Below is a small trained network, with its code and all its weights. Each question gives an input and a target symbol and asks what happens when units are switched off, that is, made to give their printed mean instead of their output.

import numpy as np


def w(rows, s, z=0):
    codes = np.array(rows[::2]) - 128.0
    scale = np.full(codes.shape[1], s)
    scale[-1] = z or s
    return codes * scale


def norm(h):
    return h / np.sqrt((h * h).mean(-1, keepdims=True) + 1e-5)


def f(y):
    return np.maximum(y, 0)


def softmax(a):
    e = np.exp(a - a.max(-1, keepdims=True))
    return e / e.sum(-1, keepdims=True)


def log_softmax(a):
    a = a - a.max(-1, keepdims=True)
    return a - np.log(np.exp(a).sum(-1, keepdims=True))


def net(x, mask):
    ids = ['βγδεηλξτψ'.index(c) for c in x.split()]
    T = len(ids)
    res = E[ids] + P[:T]
    u = 0
    for l in range(3):
        r = norm(res)
        for j in range(2):
            rows = slice(3 * j, 3 * j + 3)
            q, k, v = (r @ M[l][rows].T for M in (Q, K, V))
            z = softmax(np.where(np.tri(T) > 0, q @ k.T / 3**0.5, -1e9)) @ v
            o = O[l][rows]
            res = res + np.where(mask[u + j], z, o[:, -1]) @ o[:, :-1]
        u += 2
        y = f(norm(res) @ A[l][:, :-1].T + A[l][:, -1])
        res = res + np.where(mask[u : u + 4], y, B[l][:, -1]) @ B[l][:, :-1]
        u += 4
    return log_softmax(norm(res)[-1] @ U[:, :-1].T + U[:, -1])


Q, K, V, O, A, B = {}, {}, {}, {}, {}, {}
E = w([
[113,139,47,237],'β',
[120,113,180,92],'γ',
[103,144,175,127],'δ',
[95,145,153,171],'ε',
[88,242,110,160],'η',
[162,11,85,97],'λ',
[120,137,20,230],'ξ',
[132,117,1,216],'τ',
[147,62,98,45],'ψ',
],0.0041)
P = w([
[133,117,164,154],'0',
[23,70,76,187],'1',
[148,122,163,144],'2',
[11,64,95,174],'3',
[165,124,165,136],'4',
[9,55,107,158],'5',
[181,128,166,133],'6',
[7,48,115,147],'7',
[198,137,166,131],'8',
[6,40,122,137],'9',
[220,138,176,133],'10',
[1,38,123,141],'11',
],0.0057)
Q[0] = w([
[113,101,149,117],'L0H1',
[6,117,79,87],'L0H1',
[171,104,110,168],'L0H1',
[73,145,74,92],'L0H2',
[192,146,94,107],'L0H2',
[139,152,136,88],'L0H2',
],0.014)
K[0] = w([
[102,154,93,121],'L0H1',
[2,92,147,139],'L0H1',
[162,165,155,123],'L0H1',
[67,129,145,66],'L0H2',
[120,164,177,176],'L0H2',
[108,131,130,150],'L0H2',
],0.014)
V[0] = w([
[171,186,26,152],'L0H1',
[182,61,78,176],'L0H1',
[253,63,171,46],'L0H1',
[69,207,142,96],'L0H2',
[152,116,85,124],'L0H2',
[154,124,121,65],'L0H2',
],0.0062)
O[0] = w([
[91,123,164,62,86],'L0H1',
[95,176,254,159,168],'L0H1',
[72,153,92,186,1],'L0H1',
[131,210,165,150,73],'L0H2',
[61,138,56,149,122],'L0H2',
[102,124,118,83,55],'L0H2',
],0.0067,0.0044)
A[0] = w([
[78,67,66,117,118],'L0N1',
[122,81,14,106,124],'L0N2',
[112,94,47,4,58],'L0N3',
[51,164,230,103,6],'L0N4',
],0.0046,0.0021)
B[0] = w([
[174,136,170,161,252],'L0N1',
[62,121,169,90,214],'L0N2',
[80,203,145,141,184],'L0N3',
[2,83,114,57,160],'L0N4',
],0.0075,0.0021)
Q[1] = w([
[253,105,116,198],'L1H1',
[116,82,147,146],'L1H1',
[181,114,174,137],'L1H1',
[116,203,81,18],'L1H2',
[20,246,78,131],'L1H2',
[236,192,96,139],'L1H2',
],0.0059)
K[1] = w([
[153,166,87,153],'L1H1',
[151,169,173,106],'L1H1',
[93,253,77,151],'L1H1',
[116,24,175,98],'L1H2',
[172,26,111,195],'L1H2',
[168,122,245,187],'L1H2',
],0.0059)
V[1] = w([
[88,162,92,147],'L1H1',
[131,108,180,67],'L1H1',
[135,70,162,125],'L1H1',
[125,96,70,123],'L1H2',
[173,3,139,160],'L1H2',
[104,97,86,85],'L1H2',
],0.0054)
O[1] = w([
[227,223,83,80,70],'L1H1',
[106,109,70,184,162],'L1H1',
[173,50,202,204,217],'L1H1',
[82,5,107,206,84],'L1H2',
[211,43,222,229,252],'L1H2',
[52,96,43,254,75],'L1H2',
],0.0026,0.0039)
A[1] = w([
[208,155,13,143,254],'L1N1',
[106,3,116,158,139],'L1N2',
[149,7,157,200,122],'L1N3',
[124,2,198,22,195],'L1N4',
],0.0033,0.0025)
B[1] = w([
[119,84,2,54,145],'L1N1',
[121,196,161,181,215],'L1N2',
[168,204,114,12,253],'L1N3',
[84,228,54,100,252],'L1N4',
],0.0042,0.0048)
Q[2] = w([
[79,73,133,138],'L2H1',
[128,166,190,55],'L2H1',
[87,111,25,52],'L2H1',
[92,66,46,76],'L2H2',
[172,70,116,6],'L2H2',
[144,1,194,49],'L2H2',
],0.006)
K[2] = w([
[131,233,69,123],'L2H1',
[63,177,42,72],'L2H1',
[144,254,158,235],'L2H1',
[23,2,117,45],'L2H2',
[188,38,170,13],'L2H2',
[123,91,178,102],'L2H2',
],0.0041)
V[2] = w([
[128,42,116,3],'L2H1',
[49,120,241,35],'L2H1',
[167,137,171,102],'L2H1',
[229,118,106,168],'L2H2',
[98,173,38,223],'L2H2',
[212,117,43,82],'L2H2',
],0.0035)
O[2] = w([
[160,37,152,122,96],'L2H1',
[68,131,94,3,251],'L2H1',
[61,156,35,74,180],'L2H1',
[50,151,63,24,140],'L2H2',
[125,74,176,52,51],'L2H2',
[58,80,118,151,41],'L2H2',
],0.0028,0.0033)
A[2] = w([
[131,78,72,210,2],'L2N1',
[80,2,166,80,115],'L2N2',
[71,153,149,129,189],'L2N3',
[37,13,147,118,143],'L2N4',
],0.0076,0.0027)
B[2] = w([
[96,237,54,101,136],'L2N1',
[202,94,71,204,186],'L2N2',
[21,77,91,115,253],'L2N3',
[217,2,117,115,191],'L2N4',
],0.0066,0.0042)
U = w([
[126,138,216,93,68],'β',
[148,183,36,175,142],'γ',
[202,78,73,159,255],'δ',
[219,151,181,140,187],'ε',
[193,168,99,5,82],'η',
[101,138,166,223,61],'λ',
[46,147,86,39,134],'ξ',
[118,61,111,106,179],'τ',
[84,172,92,217,52],'ψ',
],0.012,0.0041)

Each question gives the input, a string of symbols that net reads in full, and the target symbol t.
The units are the heads (3 rows each of Q, K, V and O) and the neurons (one row each of A and B). Each row of codes is followed by its name. A weight is (code - 128) times the scale printed after its matrix; where a second scale follows, it is the last column's (O, A, B and U).
mask holds one flag per unit, layer by layer, with each layer's heads first. A switched-off unit (its flag False) gives its mean, the last column of its rows in O or B, instead of its output. The means were averaged over made-up inputs and are rounded, as every weight is.
A unit's drop is (log p(t) with every unit on - log p(t) with that unit switched off) / (log p(t) with every unit on - log p(t) with every unit switched off).
The circuit of an input: a set's keep is (log p(t) with only the set's units on - log p(t) with every unit switched off) / (log p(t) with every unit on - log p(t) with every unit switched off). Starting from the 12 units with the biggest drops (on a tie, the unit counted first), units are removed one at a time, each time the one whose removal leaves the highest keep (on an exact tie, the one counted first), for as long as the keep stays at least 0.8.
circuit, biggest first: the units of the circuit, biggest drop first
unit that matters most: the unit with the biggest drop
k most important neurons: the k neurons with the biggest drops, biggest first
top k neurons in layer l: the k neurons of layer l with the biggest drops, biggest first
heads that matter: for each layer, one digit per head in row order, 1 if its drop is at least 0.15 and else 0, layers parted by /
input γ ψ λ ξ ψ τ δ, target ψ: circuit, biggest first : L0H1
input η ξ δ ε ε ε ψ, target ε: 4 most important neurons : L2N3, L1N4, L2N2, L2N4
input γ ε λ η γ ψ η, target γ: top 2 neurons in layer 0 : L0N2, L0N1
input ξ ε λ η τ ε η β, target ξ: heads that matter : 10 / 01 / 00
input ψ ε η δ λ γ, target δ: 3 most important neurons : L0N2, L2N2, L2N4
input ξ ξ ξ γ ξ ε, target β: top 3 neurons in layer 1 : L1N3, L1N2, L1N1
input ξ τ ξ, target ξ: circuit, biggest first : L0H1, L0N4
input ψ λ γ ε ε β ε β, target δ: 2 most important neurons : L0N2, L2N2
input η η ξ τ δ ξ η τ λ ε ξ, target λ: 2 most important neurons : L1N4, L1N3
input δ δ ξ η ε, target ξ: circuit, biggest first : L0H1, L0N4, L0N1
input δ ε ε η γ ξ ξ λ η, target ξ: circuit, biggest first : L0H1, L2H2
input γ ε ε ε, target β: heads that matter : 11 / 01 / 10
input τ ε λ ξ, target δ: heads that matter : 01 / 01 / 00
input ε η η τ ξ, target η: top neuron in layer 0 : L0N1
input γ ε ε γ γ η β ε τ β, target ξ: top 2 neurons in layer 2 : L2N4, L2N2
input η λ η, target η: heads that matter : 10 / 00 / 00
input λ τ γ η β η ε λ λ ε ψ, target λ: 2 most important neurons : L1N4, L2N4
input δ ψ ε, target δ: top 2 neurons in layer 1 : L1N1, L1N4
input λ γ ε ψ δ ε ε ε τ, target ε: heads that matter : 11 / 00 / 00
input λ β η γ ψ ε τ, target ψ: top 2 neurons in layer 2 : L2N4, L2N2
input λ β ψ ε τ ε β ε ξ ε δ, target ξ: circuit, biggest first : L0H1, L0N4
input γ ψ ε λ ξ, target ε: heads that matter : 10 / 00 / 00
input η δ λ, target η: unit that matters most : L2N3
input δ ε γ ε δ ε λ γ, target δ: heads that matter : 00 / 01 / 00
input λ ξ λ, target λ: heads that matter : 10 / 00 / 00
